Below is a small trained network, with its code and all its weights. Each question gives an input and a target symbol and asks what happens when units are switched off, that is, made to give their printed mean instead of their output.

import numpy as np


def w(rows, s, z=0):
    codes = np.array(rows[::2]) - 128.0
    scale = np.full(codes.shape[1], s)
    scale[-1] = z or s
    return codes * scale


def f(y):
    return y / 2 * (1 + np.tanh(0.7978845608 * (y + 0.044715 * y**3)))


def softmax(a):
    e = np.exp(a - a.max(-1, keepdims=True))
    return e / e.sum(-1, keepdims=True)


def log_softmax(a):
    a = a - a.max(-1, keepdims=True)
    return a - np.log(np.exp(a).sum(-1, keepdims=True))


def net(x, mask):
    ids = ['βγδεμσ'.index(c) for c in x.split()]
    T = len(ids)
    res = E[ids] + P[:T]
    q, k, v = (res @ M[0].T for M in (Q, K, V))
    z = softmax(np.where(np.tri(T) > 0, q @ k.T / 4**0.5, -1e9)) @ v
    res = res + np.where(mask[0], z, O[0][:, -1]) @ O[0][:, :-1]
    y = f(res @ A[0][:, :-1].T + A[0][:, -1])
    res = res + np.where(mask[1:13], y, B[0][:, -1]) @ B[0][:, :-1]
    return log_softmax(res[-1] @ U[:, :-1].T + U[:, -1])


Q, K, V, O, A, B = {}, {}, {}, {}, {}, {}
E = w([
[106,252,106,88,151,116,206,140,156,97,157],'β',
[131,193,161,125,145,127,137,121,243,98,88],'γ',
[148,85,209,61,152,136,135,102,163,200,208],'δ',
[128,206,165,163,36,62,55,130,86,167,189],'ε',
[118,129,167,133,123,156,221,109,67,115,171],'μ',
[170,168,218,118,105,73,104,121,75,124,79],'σ',
],0.02)
P = w([
[95,56,230,144,240,102,138,202,77,2,222],'0',
[62,135,76,173,106,146,199,14,226,215,144],'1',
[118,123,122,104,135,195,91,59,149,150,155],'2',
[122,103,166,97,103,206,17,64,118,154,110],'3',
[103,160,150,155,74,176,67,97,103,132,110],'4',
[178,141,126,183,131,135,143,133,149,169,152],'5',
[140,124,143,160,101,183,154,111,122,124,132],'6',
[76,182,194,119,96,202,113,109,126,83,80],'7',
[144,126,159,151,110,154,181,121,114,140,150],'8',
[129,161,149,200,78,137,225,153,92,114,143],'9',
[87,231,182,125,97,99,123,90,68,175,125],'10',
[155,128,211,157,132,107,145,152,146,154,133],'11',
[130,149,213,107,122,170,146,119,140,118,124],'12',
[102,159,212,112,78,217,154,130,96,52,91],'13',
],0.0078)
Q[0] = w([
[150,149,250,103,124,121,60,87,105,126,188],'h0',
[154,94,129,187,164,152,54,190,79,114,97],'h0',
[189,222,216,99,88,79,160,96,146,79,132],'h0',
[171,141,253,122,96,77,254,100,101,68,156],'h0',
],0.0055)
K[0] = w([
[86,76,127,159,222,69,125,64,111,65,142],'h0',
[182,187,47,79,127,82,139,198,161,160,87],'h0',
[136,107,190,126,160,124,139,253,92,86,186],'h0',
[48,118,220,212,212,29,144,123,142,73,212],'h0',
],0.006)
V[0] = w([
[90,42,96,39,195,137,209,208,33,47,70],'h0',
[95,220,71,52,144,84,100,208,105,110,122],'h0',
[172,122,127,195,149,69,69,119,116,94,52],'h0',
[229,100,110,44,160,6,2,124,112,168,154],'h0',
],0.0061)
O[0] = w([
[254,116,96,118,108,91,109,123,109,93,141,147],'h0',
[119,206,143,34,66,145,196,159,100,147,173,208],'h0',
[125,161,147,83,187,67,204,32,57,107,151,3],'h0',
[79,121,83,84,74,106,124,180,134,91,189,42],'h0',
],0.0097,0.0051)
A[0] = w([
[83,132,121,173,93,152,132,153,115,113,135,246],'n0',
[150,149,151,68,163,147,117,193,32,85,171,26],'n1',
[126,142,183,90,81,139,109,173,146,104,100,79],'n2',
[123,119,110,159,146,105,140,174,141,121,200,155],'n3',
[144,62,111,114,132,127,116,152,131,82,164,47],'n4',
[154,132,122,127,128,112,107,175,100,77,83,126],'n5',
[255,78,122,165,149,91,115,91,117,90,98,235],'n6',
[54,111,158,97,55,147,150,131,178,147,144,188],'n7',
[156,163,182,67,137,145,174,111,128,191,178,82],'n8',
[207,115,230,189,152,177,92,162,114,174,70,230],'n9',
[113,172,138,119,212,95,158,54,147,155,125,238],'n10',
[154,163,98,144,176,137,87,183,146,34,150,215],'n11',
],0.0079,0.0014)
B[0] = w([
[62,234,178,164,190,96,101,129,108,125,67,170],'n0',
[223,119,83,124,216,106,120,9,149,146,133,168],'n1',
[116,142,121,115,143,57,171,139,131,133,81,199],'n2',
[52,78,117,144,156,106,101,76,108,110,156,145],'n3',
[78,138,121,153,9,29,70,208,254,68,126,123],'n4',
[103,144,61,82,106,59,142,127,132,72,124,136],'n5',
[34,84,140,56,102,74,134,70,81,137,121,173],'n6',
[72,190,68,97,164,106,88,130,158,176,156,222],'n7',
[142,144,104,88,98,151,119,133,161,76,64,254],'n8',
[106,98,53,142,105,198,109,144,92,166,100,246],'n9',
[95,105,146,192,74,192,119,108,72,60,137,180],'n10',
[66,118,225,160,97,99,144,76,130,132,182,169],'n11',
],0.0064,0.01)
U = w([
[181,156,63,108,101,183,149,209,155,121,67,57],'β',
[124,141,243,188,182,252,109,113,63,163,138,250],'γ',
[108,134,127,104,57,134,98,174,153,126,145,159],'δ',
[97,131,150,87,248,112,143,134,141,255,131,116],'ε',
[106,93,142,58,67,100,148,108,110,127,80,141],'μ',
[184,140,173,66,164,94,144,94,148,111,184,21],'σ',
],0.0066,0.0019)

Each question gives the input, a string of symbols that net reads in full, and the target symbol t.
The units are the heads (4 rows each of Q, K, V and O) and the neurons (one row each of A and B). Each row of codes is followed by its name. A weight is (code - 128) times the scale printed after its matrix; where a second scale follows, it is the last column's (O, A, B and U).
mask holds one flag per unit, heads first, then neurons. A switched-off unit (its flag False) gives its mean, the last column of its rows in O or B, instead of its output. The means were averaged over made-up inputs and are rounded, as every weight is.
A unit's drop is (log p(t) with every unit on - log p(t) with that unit switched off) / (log p(t) with every unit on - log p(t) with every unit switched off).
The circuit of an input: a set's keep is (log p(t) with only the set's units on - log p(t) with every unit switched off) / (log p(t) with every unit on - log p(t) with every unit switched off). Starting from the 12 units with the biggest drops (on a tie, the unit counted first), units are removed one at a time, each time the one whose removal leaves the highest keep (on an exact tie, the one counted first), for as long as the keep stays at least 0.8.
circuit, biggest first: the units of the circuit, biggest drop first
top k neurons: the k neurons with the biggest drops, biggest first
drop when u is switched off: that unit's drop, to one decimal
input β ε δ β β β β ε γ β σ μ, target β: circuit, biggest first	(h0, n8, n11)
input δ γ γ β ε ε γ ε ε δ δ, target δ: circuit, biggest first	(h0)
input σ γ β β β β γ β ε β β β β, target σ: circuit, biggest first	(h0, n1)
input γ γ γ, target γ: circuit, biggest first	(h0, n10)
input σ δ γ, target σ: circuit, biggest first	(h0, n9)
input ε σ ε μ, target ε: circuit, biggest first	(h0, n7)
input γ δ ε β δ γ β γ, target γ: circuit, biggest first	(h0, n8)
input ε μ β ε β β β ε ε β β σ, target ε: circuit, biggest first	(h0, n7, n1)
input σ ε β ε ε β β β δ δ ε, target σ: circuit, biggest first	(h0, n9, n1)
input σ β δ δ β γ δ, target σ: circuit, biggest first	(h0, n9)
input β μ β γ σ γ ε β β μ δ δ, target β: top 3 neurons	(n8, n9, n11)
input β ε δ β ε, target β: top 2 neurons	(n11, n6)
input μ ε μ δ, target μ: top 2 neurons	(n6, n4)
input β β γ β γ ε σ β σ ε ε σ σ, target β: top 3 neurons	(n9, n11, n8)
input σ μ μ σ, target σ: top neuron	(n1)
input μ β ε β β ε ε β, target μ: top 3 neurons	(n6, n5, n11)
input δ δ β ε β γ, target δ: circuit, biggest first	(h0, n11)
input ε β μ β σ β σ ε ε β δ δ σ δ, target ε: top 2 neurons	(n7, n10)
input ε γ γ β β β ε γ δ δ β β, target ε: top 2 neurons	(n7, n0)
input γ σ β β β ε γ μ β β, target γ: top neuron	(n10)
input δ μ β μ β γ σ γ ε μ, target δ: top 3 neurons	(n4, n1, n10)
input μ γ β ε β μ μ γ γ, target μ: drop when n6 is switched off	1.7
